Below is a small trained network, with its code and all its weights. Each question gives an input and a target symbol and asks what happens when units are switched off, that is, made to give their printed mean instead of their output.

import numpy as np


def w(rows, s, z=0):
    codes = np.array(rows[::2]) - 128.0
    scale = np.full(codes.shape[1], s)
    scale[-1] = z or s
    return codes * scale


def f(y):
    return np.maximum(y, 0)


def softmax(a):
    e = np.exp(a - a.max(-1, keepdims=True))
    return e / e.sum(-1, keepdims=True)


def log_softmax(a):
    a = a - a.max(-1, keepdims=True)
    return a - np.log(np.exp(a).sum(-1, keepdims=True))


def net(x, mask):
    ids = ['βγδεζηθλμξπστφψω'.index(c) for c in x.split()]
    T = len(ids)
    res = E[ids] + P[:T]
    r = res
    for j in range(3):
        rows = slice(4 * j, 4 * j + 4)
        q, k, v = (r @ M[0][rows].T for M in (Q, K, V))
        z = softmax(np.where(np.tri(T) > 0, q @ k.T / 4**0.5, -1e9)) @ v
        o = O[0][rows]
        res = res + np.where(mask[j], z, o[:, -1]) @ o[:, :-1]
    y = f(res @ A[0][:, :-1].T + A[0][:, -1])
    res = res + np.where(mask[3:19], y, B[0][:, -1]) @ B[0][:, :-1]
    return log_softmax(res[-1] @ U[:, :-1].T + U[:, -1])


Q, K, V, O, A, B = {}, {}, {}, {}, {}, {}
E = w([
[136,154,133,12,203],'β',
[124,126,146,39,143],'γ',
[64,106,138,140,224],'δ',
[27,182,80,161,52],'ε',
[112,96,84,211,50],'ζ',
[77,190,63,146,172],'η',
[116,71,148,202,188],'θ',
[106,154,160,86,99],'λ',
[136,142,188,104,116],'μ',
[92,239,151,108,90],'ξ',
[117,118,205,254,139],'π',
[154,155,197,100,157],'σ',
[123,179,188,112,112],'τ',
[41,182,114,199,179],'φ',
[171,119,55,132,95],'ψ',
[115,185,159,57,126],'ω',
],0.021)
P = w([
[2,12,234,107,123],'0',
[155,166,185,149,215],'1',
[146,173,179,149,213],'2',
[145,177,162,139,209],'3',
[139,164,167,146,207],'4',
[142,174,161,130,212],'5',
[144,169,167,141,210],'6',
[159,183,166,148,209],'7',
[143,164,164,149,209],'8',
],0.009)
Q[0] = w([
[139,87,113,145,153],'H0',
[95,80,153,167,121],'H0',
[216,114,191,193,107],'H0',
[111,73,123,64,177],'H0',
[93,147,109,122,99],'H1',
[139,67,15,201,120],'H1',
[143,172,175,122,96],'H1',
[155,170,111,101,143],'H1',
[137,101,2,248,148],'H2',
[174,138,27,127,63],'H2',
[131,58,69,145,175],'H2',
[77,150,95,102,140],'H2',
],0.018)
K[0] = w([
[113,95,118,195,188],'H0',
[82,106,167,161,152],'H0',
[202,79,208,202,95],'H0',
[79,36,72,78,174],'H0',
[111,164,107,123,88],'H1',
[240,123,16,184,128],'H1',
[32,126,157,118,102],'H1',
[36,143,147,107,154],'H1',
[215,197,4,221,188],'H2',
[182,167,52,108,78],'H2',
[202,133,26,143,246],'H2',
[9,170,94,92,126],'H2',
],0.013)
V[0] = w([
[151,183,167,151,114],'H0',
[71,157,67,110,173],'H0',
[114,157,110,118,146],'H0',
[100,141,127,107,101],'H0',
[175,32,136,133,47],'H1',
[171,175,190,147,202],'H1',
[171,112,191,134,38],'H1',
[136,56,102,70,69],'H1',
[174,108,193,82,130],'H2',
[108,196,151,216,42],'H2',
[152,4,152,195,160],'H2',
[167,124,152,155,180],'H2',
],0.012)
O[0] = w([
[111,65,107,88,125,255],'H0',
[149,103,184,174,126,118],'H0',
[138,103,135,130,125,158],'H0',
[140,113,116,145,161,148],'H0',
[78,134,39,101,165,43],'H1',
[147,72,178,201,132,176],'H1',
[83,129,131,130,160,176],'H1',
[111,123,73,47,187,69],'H1',
[110,13,166,151,170,161],'H2',
[45,231,161,155,107,201],'H2',
[127,132,70,210,174,150],'H2',
[136,94,118,204,83,94],'H2',
],0.011,0.0073)
A[0] = w([
[147,108,129,48,99,91],'N0',
[125,68,43,82,172,76],'N1',
[249,113,115,118,79,70],'N2',
[102,99,48,185,93,123],'N3',
[91,27,106,148,151,22],'N4',
[60,118,139,169,167,43],'N5',
[195,172,119,103,121,50],'N6',
[154,186,36,82,147,12],'N7',
[88,136,132,107,150,31],'N8',
[222,97,187,39,159,68],'N9',
[203,149,37,151,112,100],'N10',
[204,84,154,128,138,111],'N11',
[143,180,87,106,83,71],'N12',
[161,149,110,169,55,86],'N13',
[169,106,117,204,104,1],'N14',
[161,187,120,141,194,49],'N15',
],0.011,0.0083)
B[0] = w([
[128,112,20,124,91,182],'N0',
[161,243,105,194,94,192],'N1',
[192,165,223,54,181,190],'N2',
[64,68,144,83,51,171],'N3',
[214,216,116,153,157,204],'N4',
[185,102,110,90,143,231],'N5',
[134,85,126,87,155,162],'N6',
[202,42,225,126,125,171],'N7',
[176,184,143,134,110,176],'N8',
[65,131,96,138,66,255],'N9',
[136,36,81,46,181,153],'N10',
[115,99,92,157,45,219],'N11',
[126,3,156,113,82,187],'N12',
[141,123,50,71,201,243],'N13',
[50,159,70,65,160,224],'N14',
[102,83,109,131,77,154],'N15',
],0.0072,0.0093)
U = w([
[131,141,106,137,124,169],'β',
[111,102,170,167,106,122],'γ',
[163,87,149,187,149,224],'δ',
[86,161,157,120,99,3],'ε',
[82,86,123,116,103,127],'ζ',
[177,159,172,114,144,114],'η',
[108,89,95,131,182,117],'θ',
[74,79,202,110,214,234],'λ',
[152,114,140,134,106,130],'μ',
[78,165,98,61,184,106],'ξ',
[58,120,122,168,143,111],'π',
[130,112,165,138,105,125],'σ',
[129,115,154,77,138,10],'τ',
[102,180,157,193,140,142],'φ',
[164,88,126,89,168,128],'ψ',
[154,156,121,129,246,93],'ω',
],0.012,0.0055)

Each question gives the input, a string of symbols that net reads in full, and the target symbol t.
The units are the heads (4 rows each of Q, K, V and O) and the neurons (one row each of A and B). Each row of codes is followed by its name. A weight is (code - 128) times the scale printed after its matrix; where a second scale follows, it is the last column's (O, A, B and U).
mask holds one flag per unit, heads first, then neurons. A switched-off unit (its flag False) gives its mean, the last column of its rows in O or B, instead of its output. The means were averaged over made-up inputs and are rounded, as every weight is.
A unit's drop is (log p(t) with every unit on - log p(t) with that unit switched off) / (log p(t) with every unit on - log p(t) with every unit switched off).
The circuit of an input: a set's keep is (log p(t) with only the set's units on - log p(t) with every unit switched off) / (log p(t) with every unit on - log p(t) with every unit switched off). Starting from the 12 units with the biggest drops (on a tie, the unit counted first), units are removed one at a time, each time the one whose removal leaves the highest keep (on an exact tie, the one counted first), for as long as the keep stays at least 0.8.
units of the circuit, in order: the units of the circuit, biggest drop first
unit that matters most: the unit with the biggest drop
k most important neurons: the k neurons with the biggest drops, biggest first
which heads matter: for each layer, one digit per head in row order, 1 if its drop is at least 0.15 and else 0, layers parted by /
drop when u is switched off: that unit's drop, to one decimal
input λ θ τ ξ, target ξ: which heads matter => 011
input ψ η τ μ τ η φ λ, target γ: which heads matter => 011
input ω τ λ λ τ γ, target ζ: most important neuron => N9
input ω θ φ ω τ λ μ λ, target ζ: 2 most important neurons => N9; N0
input ψ τ τ τ, target γ: units of the circuit, in order => H1; H2
input β λ τ ω ζ λ σ τ, target μ: 2 most important neurons => N9; N11
input σ ζ ζ τ τ μ τ τ, target δ: units of the circuit, in order => H2; N4
input σ τ τ ξ φ ζ φ γ λ, target δ: which heads matter => 001
input τ τ ξ φ π, target π: units of the circuit, in order => H2; N14; N3
input φ λ μ τ τ λ, target η: units of the circuit, in order => H1; N2
input θ τ τ π τ μ λ, target θ: which heads matter => 001
input τ γ ω τ τ τ τ ω, target λ: units of the circuit, in order => H2; H1
input μ λ τ μ σ τ η, target η: units of the circuit, in order => H2; N2; H1
input λ φ γ, target ξ: units of the circuit, in order => H1
input τ λ ζ, target ζ: 2 most important neurons => N3; N12
input ε τ β τ σ μ λ μ λ, target τ: 2 most important neurons => N7; N12
input μ τ λ τ ω τ τ τ θ, target θ: 2 most important neurons => N14; N3
input μ τ ω φ β, target ω: 2 most important neurons => N4; N1
input γ λ ω σ, target β: 2 most important neurons => N1; N9
input λ η φ δ, target δ: unit that matters most => N11
input λ ζ τ τ, target ξ: drop when H1 is switched off => 1.4
input λ ε δ τ μ τ τ ψ μ, target ξ: drop when H1 is switched off => 1.4
input φ τ μ λ τ φ ζ δ τ, target η: drop when N7 is switched off => 0.0
